Table B holds the same points as the rows below and some others, measured another way and shuffled. Each row below is followed by which row of B it is.
B (72 x 33):
[[ -33 -100 -228  -59  264  266   -2 -199 -101  -22  302 -193 -302 -330
   -59   79   46   23 -178 -173 -342  -74  112  194 -246   99  354  190
   131 -274  263  -77  -24]
 [ -68  -55  162  115 -233 -134 -181 -243 -262  -70 -300 -249  114  -48
   -22   28   77 -179  -29  -85    8  225 -147  223  182  285 -169 -108
   146   20 -121 -201 -119]
 [ -97  -30  -65  102    0  149 -191 -268 -141   49   85 -213  -95 -233
  -273  -22   -3 -352 -253 -216 -184  -71  -40  142  -15   67   64  -15
   161 -271  208 -328 -127]
 [ 234 -109 -195   17   81  120  -43 -442 -279 -149  -22 -245 -144 -126
  -135  319   71  -77  -61  -75 -188   20   15  375  -24  288  399  193
   198   59   15  155  -11]
 [  54   22   74  -61  279   38  191  228   77 -189  264  139 -477 -226
   271 -603 -297 -139 -437 -364  -20  -11  116  394 -431 -284  -68  -36
   115 -217   13 -170  159]
 [-234  -25   96    2  -76  -59 -165  244  105   88 -103   91   96  -69
   264  114    4  202  159   97  -40  103  -62   -3   26   24 -293 -135
  -199 -114   -8 -228 -255]
 [ -28  158 -181  108  479  224  153 -278  238  227  225  466 -145 -349
   179 -187    6   27   27  333 -252 -251  262   90 -316 -233  413 -175
   142 -170   56  -69  162]
 [  15  -43   82   92 -165 -107 -186  -47 -108  -13 -256  -44  162   55
    31  234  -13  -46   73   49   48  116 -127  173  177  149 -166 -106
   -36   94  -88  -80 -200]
 [ -87 -114  -19  -38 -109  -45 -214  248   16   51  -68  -84  148   53
    52  357  -33  179   73   14  -21   53  -83    1  155   50 -197   -2
  -211  -14  135  -89 -296]
 [-278  -28  205 -204  -74 -475  -44  121   97   42 -356 -208  149  -12
   417 -398  147  261   65  121   34  305   -1  -99  168    4 -106 -254
   207   98  -52 -148  207]
 [ 302  -25  -50  -62  256   -9  166   26  -27 -236  153   26 -353  -63
    92 -324 -256 -173 -402 -258   14  -56   97  437 -244 -201  169   46
   198   48   19   83  208]
 [ 141   54  -64  165  -62   32 -190 -204    7   81 -132  166  113    4
  -158  271  -88 -243    5  123    0 -116  -95  192  113   -7   25 -122
   -21   51  -47  -60 -199]
 [ 337   25  -95   83  169   71   13  146   96  -65  140  280  -90   81
   -79   36 -351 -227 -291  -74   88 -233   33  307  -77 -334   10  -50
   -55   88   83   67  -52]
 [ 277 -146 -118 -102  134  -76   94   49  -98 -189  -71  -35  -16   94
   256  354  -13  367  115  107  -29  112   62  284    5  132  204  137
   -17  298  -52  373   37]
 [  -3 -101 -114  -51  -87   22 -251  330  139   90  -59  132  161   95
   105  649  -76  319  258  178  -30  -33  -85    7  133   18 -164   30
  -407   31   74   35 -434]
 [-218  -98 -146  -96   30  186 -264  309  119  120  287 -140 -115 -170
  -140  185 -119   -6 -190 -233 -189 -146  -29  -68  -55 -141 -110   84
  -201 -379  418 -326 -336]
 [  27   43  110  108 -115 -182 -150 -206  -76   23 -220  -88  120   15
  -139 -223  -64 -390 -233  -66   78   15  -88  154  184  -61  -64 -232
   250   54   -7 -219   40]
 [ 101  -80 -202 -105  396  191  159    6   -2 -108  400  -81 -395 -253
    43 -201 -131   -1 -372 -249 -221 -134  191  251 -335 -159  331  169
   171 -189  274    2  156]
 [ 189 -168  -42   56  -61  -78  -42 -238 -333 -151 -205 -279  166   95
    -8  398   91  130   65   60  -42  184  -35  257  208  328  129   90
   121  277  -26  202  -29]
 [-242 -151   -3   72 -213   67 -332 -193 -289   41  -39 -509   94 -157
  -322  192  114 -229 -163 -268 -175   95 -140   33  195  281 -119   35
    98 -252  264 -398 -279]
 [  49  -79   15  148  -24    5  -96   54  -91   24  -47   19  206   70
   -20  255  -75   13  -16   57   19   13  -24  103  154    6 -150  -83
   -80   84   91  -47 -176]
 [  47  148  391  295 -206 -150  -98   25  -43  -84 -264  297  -10   12
    46 -482 -316 -606 -287 -197  286   71 -185  413    5 -159 -576 -408
    40  -26 -315 -416 -128]
 [ 305   23 -228   61   68  -24 -162 -232   77  120  -82   84  179  119
  -283  331  -92 -209  -79  188    4 -253   -6   76  203 -156  324  -76
    96  210  135  143  -27]
 [ 167 -217 -425 -580  235 -337  -85  300  246   22  138 -604   30  192
  -150   58  -11  302 -366  -93 -103 -157  131 -292  242 -344  614  206
   276  220  664  319  340]
 [ 302   55  123  131 -168 -267 -114  -51   -4  -58 -394  201  227  252
    29  112 -170 -216    9  148  262   37 -141  286  253  -52 -154 -245
    16  373 -269   89  -64]
 [-265  208  141  515  -21  305 -249 -469  -85  286  110  208    9 -374
  -463 -407 -124 -907 -391 -166 -106 -254  -67  127  -64 -150 -243 -394
   191 -523  130 -812 -226]
 [ 249   83  216  392 -124 -148   11 -419 -220  -49 -527  363  347  133
   198  207   11 -110  300  426  184  169  -79  414  211  232 -134 -315
    68  428 -522  119  -50]
 [ 413    0   -7  262 -155   16 -119 -463 -305 -159 -329   70   99  103
  -172  444  -63 -312   49   79   83   36 -150  527  157  283   79  -27
    74  304 -312  162 -169]
 [  44   72    3  145   76   22  -45 -316  -47   46  -60   70  -19 -141
   -84 -151  -43 -318 -161   19  -55  -71   15  211  -19  -36  115 -170
   219  -44  -11 -165   48]
 [ 275  -91 -200   69  200  366   40   36 -104 -185  246  218 -306 -132
   114  533 -179  155   50  -68 -162  -71   37  502 -308  128   89  261
  -271  -66  -42  181 -305]
 [ 335   30 -123   75  180   -3   61 -341  -49  -59  -77  127  -41  -26
     7   82  -50 -114  -63  139  -30  -80   64  338  -37  -12  358  -35
   208  211  -98  208  130]
 [  35  139  -14  288  220  281   47 -415  -37   55  101  355 -213 -337
    14 -141  -74 -326  -87   59 -155 -139   73  375 -286   -8  126 -147
   121 -210 -129 -221  -44]
 [-209  154   85  202  226  135   79 -331   70  148   30  337 -150 -399
   233 -399   40 -151    5  159 -170  -34  116  193 -283  -50   75 -274
   177 -267 -124 -334   82]
 [ -62  -18 -199  243  267  630   -7 -408 -206   10  404  129 -403 -536
   -92  254   10 -147  -39 -139 -435 -143   96  401 -458  240  218  183
   -37 -505   87 -245 -295]
 [ -68 -278  -74   -2 -116  220 -133 -114 -442 -231   24 -456 -165 -203
    53  601  152  257  126 -240 -274  280  -92  358  -54  614  -24  354
  -114 -145   28   -9 -363]
 [  93  -18  -54   42   78  -26  -23 -254  -87  -21  -63  -59  -15  -83
   -20    1   11  -93  -92   27  -76    1   26  205    9   45  190  -51
   196   49   20   -2   54]
 [ -50  -69   -2   33 -125  -57 -216  -70 -100   36 -153 -163  146   -2
   -68  242   47  -22   16   15  -53   65  -83   67  183  142  -60  -48
    11   18   70 -120 -181]
 [  48 -146 -330 -385  345   -4   61  211  187  -29  255 -184 -240 -114
   211  129   13  465  -59   -8 -248  -75  181    1 -171 -130  475  237
    38  -28  327  237  128]
 [-104 -319  -75  -18 -428   15 -438 -141 -462 -102 -224 -750  206   46
  -301  809  210   68   93 -241 -167  268 -256  107  395  630 -111  270
   -75  -14  189  -96 -486]
 [  47   83   30  248  -35  122 -154 -207  -27   83  -60  227   14 -109
  -115   79 -114 -340  -56   33  -14 -108  -73  250   -4  -21  -93 -168
   -16  -97  -68 -231 -214]
 [  87  -67   49   28 -116  -61 -146   39 -104 -105 -112 -100  -15   27
   -25  115 -107 -133 -117 -156   39   69 -107  261   70   64 -153  -12
   -24   24  -20  -84 -160]
 [ 128  -95  -85 -243   78 -200  -37  423  207  -66  -15    8  -14  143
   238  122 -155  297  -34   22   54    5   17   63   50 -199    3   26
  -120  161  106  167  -20]
 [ -53 -147  -61    8 -216   15 -297  -60 -180   -5 -144 -287  107  -13
  -123  506   75   30   81  -70 -102   94 -159  114  193  301  -76   94
  -101  -30   81  -94 -336]
 [ 277   48   28  195   87  -92   80 -494 -187  -81 -226   77   55  -16
     8  -89   -2 -245  -78  145   33   34   32  381   48   75  240 -157
   334  256 -207  101  193]
 [ 161  -63  -77 -100   38 -152  -45    4    5  -69 -106  -93   12   64
    60   92  -45   60  -67   21    9   20   -4  164   80  -25  146   -6
    95  165   38  130   45]
 [ 181  130   83  341 -105    3 -202 -350  -84   74 -169  173  140   21
  -379  -97 -192 -708 -282  -36  128 -183 -125  267  160 -141 -100 -300
   176   29  -51 -274 -101]
 [ -82  -85   10 -124 -177 -223 -269  223   52   44 -183 -218  162  112
   -17  162  -36   39  -37  -42   38   64 -135  -57  250  -23 -169  -69
   -52   41  139 -125 -171]
 [ 106 -233  -57  -91   14 -125  -15   43 -251 -171  -42 -443   77   91
    16  175   36  182 -136 -129  -50  165   17  145  159  154   83  132
   140  185  202  138   49]
 [ -87   54  -36  -36  310  -43  166  -60  196  110  -45  338  -17 -201
   528  -65  124  429  305  435 -155   47  194   66 -189  -20  231 -151
    43   47 -131   89  151]
 [-250   86  -25   66  205  134  -75 -106  136  203  228   54 -135 -339
   -89 -413  -52 -291 -307 -103 -189 -183   91  -17 -169 -247   60 -189
   179 -399  271 -464   31]
 [ 142  142   82  111    7 -315  -34 -376   46   90 -355   92  203   63
   -27 -332   -6 -337 -126  236  129  -27   -4  121  209 -147  179 -371
   396  267 -133  -41  277]
 [ 108 -223 -117 -386  -94 -413 -123  225    9 -135 -265 -465  147  239
   176  307   93  446   73   45   23  212  -42  -26  308  107  190  131
    70  366  130  320   80]
 [-135  -83 -203 -451  571 -183  295  137  264   24  290 -237 -294 -260
   433 -618  107  485 -239   28 -276    8  369 -140 -283 -307  610   39
   415  -71  384  101  606]
 [  73   79  -36  125  337  199  136 -202  -32  -47  319  116 -380 -321
   -80 -548 -214 -437 -508 -286 -134 -183  139  348 -371 -259  165  -76
   291 -280  133 -259  181]
 [-262   30  -34  121  121  158 -122  -25   86  237  164   88   30 -250
   -45  -70  -10  -85  -91   36 -178 -131   61  -75  -66 -131  -57 -162
    -3 -320  236 -388 -148]
 [ -34 -172  -57 -202  -67 -156 -145  133  -79  -95  -82 -392  -22    7
    60  134   38  168  -82 -156  -68  151  -57   69  106  123   28  106
    50   29  159    1  -58]
 [ -21 -138 -103  -83 -234  -10 -361  360   80   59 -139  -30  182  146
    39  779  -47  306  284   87  -16   34 -182    9  217  143 -239   90
  -452   37   71   24 -537]
 [-408 -176  -86  -41  185  300 -136  340   -9  124  544 -316 -190 -314
  -163 -161  -94  -28 -440 -446 -304 -121   94 -151 -175 -184 -171   91
   -52 -597  660 -547 -196]
 [-329  -63  -23 -234   91 -151  -57  173  169  104  -51 -115  -23 -179
   411  -38  168  467  190  152 -183  160   66 -125  -46   50   54  -52
    -9 -129   93 -106    6]
 [  31  -19  187  172 -252 -168 -178  -57 -135  -46 -386   52  223  101
   123  211   -9  -55  154  108  125  187 -170  244  215  200 -304 -184
   -71  173 -255  -90 -228]
 [ 203  104  136  284  -32  -47   46 -315  -75  -40 -398  490  144   12
   363  263   11   74  412  447   85  133  -40  437   14  231  -61 -221
   -65  290 -549  149 -115]
 [ 121  128   98  346   23   81   -3 -646 -236  -12 -203  170  -27 -199
   -75 -138   16 -470  -67   71  -44   13  -29  447  -53  171  102 -211
   299    2 -281 -169   26]
 [-360  -41  171  201  -42  168  -79 -247 -279    0   23 -182 -109 -382
    55 -190  112 -161  -93 -204 -224  185  -38  213 -134  286 -216  -80
   116 -387    2 -494 -162]
 [ 107 -105    1   23 -132  -43 -171   95 -104  -87 -111  -94   54   87
   -31  292 -100  -32  -43  -98   32   52 -113  204  126   86 -146   22
   -99   75   21  -17 -226]
 [ -92  -30   44   36   82  -40    8  100   72   76  -89  198  128  -48
   371  159   38  346  251  282  -55   91   48   65   -9   46  -81 -125
  -123   49  -68   -6  -96]
 [  94 -212 -301  -54  152  319  -46 -281 -301 -141  213 -345 -250 -245
  -103  545  115  161  -11 -164 -360   20   46  323 -160  370  409  385
    43 -127  187  128 -170]
 [ 365  -15 -298    1  258  108   34 -270    0  -31   60  119  -71  -15
   -70  348  -61   22   -9  170 -113 -186   97  272  -60  -26  498   95
    97  182   51  320   53]
 [ 226  -85 -127 -197  177  -95   62  205   89 -144   61  -23 -164   44
   177   37 -147  183 -136  -72   -7  -13   62  215  -86 -140  182   96
    12  131   78  209   78]
 [ 235  -13 -203   47    7   78 -215  211  208  121  -39  370  190  175
   -16  735 -174  169  232  311   33 -216  -55   82  136 -118   -5   -2
  -391  177   31  189 -383]
 [ 395   95 -155  178 -139 -257 -242 -574    7  193 -536  135  577  317
  -312  551   82 -232  229  579  130 -151 -105   53  551   32  385 -262
   200  573 -143  304   11]
 [-109   47  194  150   -7   12  -34  159   41    2  -48  284  -32 -109
   269 -144 -138  -41    8    5   37   74  -42  220 -109  -54 -372 -211
  -135 -127 -149 -281 -186]
 [ 264  -11 -193   14  306   38  136 -280  -24  -35   37   90  -76  -79
    76   78   -6   59  -32  178 -118  -91  149  250  -96  -37  450   21
   207  161   25  242  191]]
Rows of B count from 0, top down.

[-150 -103   25  116   64   68  -71  200   52  151    6  -54  -67   34
  137 -118  -78  -55 -199   92  -16   13  125  -15 -135] : 20
[-195  -68 -135  -42 -202  -46  -40    6 -128   40 -271  -78 -264  287
 -315  -74 -179  105 -180  189 -370  -90 -130   51 -300] : 49
[ 234 -137  220  172  208  133 -198  474  -77  -68  142  162  254 -124
  270   19   36  -23 -499 -434   12 -180  181 -115   12] : 34
[  34  153   90   28  102  -30  320 -217  288 -114  -41 -356   53   84
   63  249  403   30  396  135  191  158  188   82  233] : 71
[ -73  -44   11  102   -3   15  -23  219   52   42   19  -44  -59  101
  145  -50  -33    6 -152   16  -76  -52  106  -24  -82] : 36
[ -90  -81   -7  192  -97  153  -94  396   16  257  147  -20   33 -181
  258 -224  -40 -187 -262  -58   65   10  236 -132   34] : 13
[-342 -120  -57  179 -117  -93  177   -3  240  388 -111 -313   93  -88
  113 -114   45 -132  -45   70   91  252  276 -127  147] : 41
[-115  -67  124  149   69  -71  111   53  214  144  -60 -261  -62  128
   90  -21  136    1  -12   46  129  150  249  -73   18] : 46
[ 162   72   91  127  -44  296 -199  386 -136  -87  150   69 -182  -15
    6 -134   20 -114 -229 -120  -68 -233  101    4 -152] : 1
[ 218  274   88  -14  167  262  123 -162   75 -356   31 -153  -39   -1
  -86  252  375  -58  351   89   53  -99   21  264   57] : 61
[  79   18  168  168   93   30  -31  156   42 -227  -46  -20  -87  213
    8   69   52   76 -197 -245 -182 -219   82   29 -166] : 19
[-114 -182  143   70  100 -239  122 -196   94  -10 -435 -269   14  323
 -315  162   91  201 -197 -147 -196   57   47  -13 -127] : 57
[ -55  158  133  291  288  293   84  -23  298 -114  156 -142   96 -233
  322   52  232 -282  158  -95  153  -47  247  159   74] : 27
[ 102  119  -94  -54    2  353 -147  330 -121   -2  305  102  -89 -162
  246  -95   18 -155   34  320   94  -79   23  114   -6] : 26
[-146   87   -3  189 -106  270  -42 -131  -31  -17 -233 -191 -199  -45
 -424 -113   31 -221  -90 -109 -252 -150   27  141 -219] : 53
[ -91 -241  -84 -120  -38 -100  -89  264 -109  266  -56   -7   34   83
   71  -68 -117  112 -288  260   -9  134   17  -95  -52] : 5
[-177   94  -72  186 -113  199   16  127   88   61   51  -88 -117  -84
  112 -139  -19 -199   -6   54  -88  -82  126   53  -63] : 30
[-389  172 -119  257  -32  211  129 -247  214  -75 -136 -176 -144  -49
  -22  -48  -49 -259  153   61 -288 -147   14  257 -185] : 45
[-306 -261   24   11  310 -379  315 -163  404  271 -145 -286  391   74
  438  240  128  143   73  260  240  430  197  -58  250] : 14
[-202 -182 -146 -104 -116 -142  -77  147 -139  113 -192   17 -149  296
  -86  -57 -262  182 -280  278 -313  -25 -140    8 -266] : 54
[  46 -157 -246 -331 -290  -84 -133  436 -320  248   63   94 -101  162
   35 -103 -164  207 -200  516  -50  101 -111 -117  -18] : 48
[ 168  -10  316  169  381  -79  187  -26  283 -214  -27 -186  279   73
  223  317  368   84   11 -307  166   34  252   -2  183] : 65
[-109   87   70   14  322  -70  367 -489  369 -152 -196 -357  202   48
   45  384  372   34  423  177  126  194   87  222  182] : 39
[ 166   11  317  280  309  -38   97  216  269 -253  114  -45  221   77
  415  209  236   66 -137 -442   63 -131  286  -48  101] : 38
[-376   63 -206  251 -193  257   -4  123  112  239   74  -84  -65 -260
  204 -278 -143 -355  -40  108 -106  -38  138   61  -46] : 24
[ -81   67  -32   84  -87  176  -66  108  -34  -35  -33  -59 -229   82
 -100 -108  -36  -73  -61  102 -167 -128   18   86 -196] : 28
[ -37  299   20  110  -34   67  377 -391  299 -245 -140 -400  -20   49
 -129  251  413  -74  496   21  -12   14  121  194  180] : 16
[ -88   49   52  153   28   42   62  -50   94 -163 -155 -110  -68  144
  -81   66   42    7  -71 -129 -238 -154   35   99 -146] : 2
[-164 -238   66  100  106  -81  -72  266   75  268  -22  -72    1   89
  193 -118  -94   29 -311   91   60  125  179 -124  -97] : 8
[ -93  -18   53  192  -99  313  -71  -69  -60  223 -214 -282  -62 -254
 -464 -186  143 -322 -171 -157   -2   43  174    8  -55] : 4
[-207 -110   62  271   71  136  -88  215  104  207   18  -79    7 -123
  174 -194  -73 -205 -279 -115   -3  -15  221  -45 -106] : 63
